Below is a small trained network, with its code and all its weights. Each question gives an input and a class and asks what happens when units are switched off, that is, made to give their printed mean instead of their output.

import numpy as np


def w(rows, s, z=0):
    codes = np.array(rows[::2]) - 128.0
    scale = np.full(codes.shape[1], s)
    scale[-1] = z or s
    return codes * scale


def norm(h):
    return h / np.sqrt((h * h).mean(-1, keepdims=True) + 1e-5)


def f(y):
    return np.maximum(y, 0)


def log_softmax(a):
    a = a - a.max(-1, keepdims=True)
    return a - np.log(np.exp(a).sum(-1, keepdims=True))


def net(x, mask):
    res = np.array(x, float).reshape(1, 8) / 4 @ E
    u = 0
    for l in range(3):
        y = f(norm(res) @ A[l][:, :-1].T + A[l][:, -1])
        res = res + np.where(mask[u : u + 7], y, B[l][:, -1]) @ B[l][:, :-1]
        u += 7
    return log_softmax(norm(res)[-1] @ U[:, :-1].T + U[:, -1])


A, B = {}, {}
E = w([
[122,178,180,140,164,129,111,148],'x0',
[115,41,86,182,126,177,160,132],'x1',
[150,150,114,146,3,125,115,42],'x2',
[144,69,42,170,104,172,18,151],'x3',
[98,146,126,155,171,185,121,118],'x4',
[140,62,87,97,130,107,197,100],'x5',
[165,134,132,243,193,124,146,84],'x6',
[63,159,118,138,161,200,229,85],'x7',
],0.0035)
A[0] = w([
[146,126,117,170,122,141,156,98,158],'L0N0',
[86,209,152,162,106,140,157,31,74],'L0N1',
[102,134,84,123,2,145,132,97,48],'L0N2',
[116,149,126,126,106,181,143,82,15],'L0N3',
[108,133,165,147,162,152,140,123,87],'L0N4',
[143,104,95,121,58,98,123,86,6],'L0N5',
[129,117,117,155,103,120,78,158,27],'L0N6',
],0.0074,0.0023)
B[0] = w([
[64,173,102,45,155,144,90,154,193],'L0N0',
[199,254,154,166,169,142,148,92,244],'L0N1',
[118,29,211,103,33,240,151,108,252],'L0N2',
[79,152,177,177,114,148,167,172,166],'L0N3',
[173,102,43,85,108,93,152,100,175],'L0N4',
[179,103,82,68,93,99,112,90,201],'L0N5',
[205,190,141,135,205,102,116,105,176],'L0N6',
],0.0064,0.0037)
A[1] = w([
[82,94,129,138,150,68,164,131,33],'L1N0',
[59,81,50,201,171,155,133,124,15],'L1N1',
[125,127,104,171,22,57,136,126,33],'L1N2',
[126,74,143,108,112,154,108,128,137],'L1N3',
[152,109,113,197,118,119,2,140,6],'L1N4',
[187,135,111,167,119,87,107,154,108],'L1N5',
[99,178,120,84,78,98,90,188,95],'L1N6',
],0.01,0.002)
B[1] = w([
[154,121,145,147,109,78,167,181,162],'L1N0',
[136,76,84,150,216,223,79,127,240],'L1N1',
[118,94,83,216,130,83,150,49,178],'L1N2',
[185,207,135,108,160,99,110,110,240],'L1N3',
[158,224,134,152,9,106,83,228,252],'L1N4',
[85,176,103,122,102,147,166,125,203],'L1N5',
[57,121,112,150,168,130,93,91,210],'L1N6',
],0.011,0.004)
A[2] = w([
[100,133,187,156,49,110,128,99,190],'L2N0',
[40,97,155,50,162,87,52,128,4],'L2N1',
[86,128,128,143,2,194,149,160,139],'L2N2',
[179,16,94,58,51,92,68,64,34],'L2N3',
[128,50,161,117,116,101,221,200,96],'L2N4',
[52,110,84,112,161,70,134,132,103],'L2N5',
[77,125,172,181,87,195,77,79,110],'L2N6',
],0.009,0.002)
B[2] = w([
[103,87,65,150,193,167,125,152,247],'L2N0',
[11,129,168,39,139,142,126,142,192],'L2N1',
[112,101,177,163,63,150,93,123,254],'L2N2',
[179,145,49,8,124,84,51,2,254],'L2N3',
[224,99,151,134,123,50,124,166,171],'L2N4',
[94,98,154,146,132,93,110,166,178],'L2N5',
[139,54,157,99,93,78,210,142,220],'L2N6',
],0.011,0.0044)
U = w([
[203,78,157,128,172,29,161,203,105],'0',
[12,104,180,63,157,95,111,164,142],'1',
[152,59,75,148,231,212,103,168,136],'2',
[149,226,160,151,184,128,210,82,166],'3',
[111,61,207,140,57,199,201,88,104],'4',
[92,97,97,176,131,72,146,87,2],'5',
[134,179,133,179,32,122,54,202,165],'6',
[174,86,81,55,83,101,80,25,168],'7',
],0.011,0.004)

Each question gives the input, the list of numbers given to net, and the class t.
The units are the neurons (one row each of A and B). Each row of codes is followed by its name. A weight is (code - 128) times the scale printed after its matrix; where a second scale follows, it is the last column's (A, B and U).
mask holds one flag per neuron, layer by layer. A switched-off neuron (its flag False) gives its mean, the last column of its row in B, instead of its output. The means were averaged over made-up inputs and are rounded, as every weight is.
A unit's drop is (log p(t) with every unit on - log p(t) with that unit switched off) / (log p(t) with every unit on - log p(t) with every unit switched off).
The circuit of an input: a set's keep is (log p(t) with only the set's units on - log p(t) with every unit switched off) / (log p(t) with every unit on - log p(t) with every unit switched off). Starting from the 12 units with the biggest drops (on a tie, the unit counted first), units are removed one at a time, each time the one whose removal leaves the highest keep (on an exact tie, the one counted first), for as long as the keep stays at least 0.8.
units of the circuit, in order: the units of the circuit, biggest drop first
most important unit: the unit with the biggest drop
top k neurons: the k neurons with the biggest drops, biggest first
top k neurons in layer l: the k neurons of layer l with the biggest drops, biggest first
input [4,-7,8,2,8,7,2,7], class 3: units of the circuit, in order -> (L0N1)
input [-3,-2,0,3,6,-7,6,6], class 3: top 2 neurons -> (L0N1 L2N0)
input [4,3,-2,8,-6,-1,-5,7], class 2: units of the circuit, in order -> (L2N3 L1N4)
input [8,8,2,-8,-8,-3,0,-2], class 0: top 3 neurons in layer 1 -> (L1N1 L1N4 L1N3)
input [-3,-4,5,-4,-2,-2,5,-6], class 5: units of the circuit, in order -> (L1N2 L1N5 L2N3)
input [7,4,0,-8,-5,3,-8,1], class 0: top 3 neurons -> (L2N4 L1N0 L0N0)
input [3,2,-8,-6,8,-6,3,-2], class 0: units of the circuit, in order -> (L0N1 L0N4 L1N1 L2N1)
input [2,-3,3,-3,-2,2,5,-5], class 5: units of the circuit, in order -> (L1N2 L2N3)
input [7,7,2,-8,-7,-4,-6,-4], class 1: units of the circuit, in order -> (L1N6 L2N1)
input [6,-7,-8,1,-4,-5,5,2], class 1: top 3 neurons -> (L0N1 L1N4 L1N3)
input [-2,-1,-5,-6,7,7,-8,-2], class 0: top 4 neurons -> (L2N4 L1N0 L0N0 L1N1)
input [6,-3,2,6,5,-2,1,8], class 3: top 2 neurons -> (L0N1 L0N2)
input [-2,4,-6,-3,-4,5,5,-1], class 0: top 2 neurons -> (L1N0 L2N4)
input [-3,-6,-5,3,8,3,-6,-7], class 1: top 2 neurons -> (L1N6 L2N1)
input [-5,5,-4,-1,-3,-5,0,0], class 2: most important unit -> L1N1
input [-1,6,-6,-8,8,5,3,-1], class 0: units of the circuit, in order -> (L1N0 L2N4)
input [3,-7,-2,6,4,3,2,8], class 3: top 2 neurons in layer 2 -> (L2N0 L2N3)
input [7,4,-3,-3,-2,-8,-2,6], class 3: top 2 neurons in layer 1 -> (L1N4 L1N1)
input [-5,0,5,-8,7,-5,-5,4], class 4: top 2 neurons -> (L0N2 L1N3)
input [1,4,4,2,-2,0,-4,6], class 4: most important unit -> L0N3
input [0,-3,4,-2,-2,4,8,-6], class 5: top 2 neurons in layer 1 -> (L1N2 L1N5)
input [8,-7,6,7,1,-3,-8,5], class 4: top 2 neurons -> (L0N2 L2N6)
input [5,0,7,-4,1,-6,0,-2], class 4: top 2 neurons -> (L1N3 L2N6)
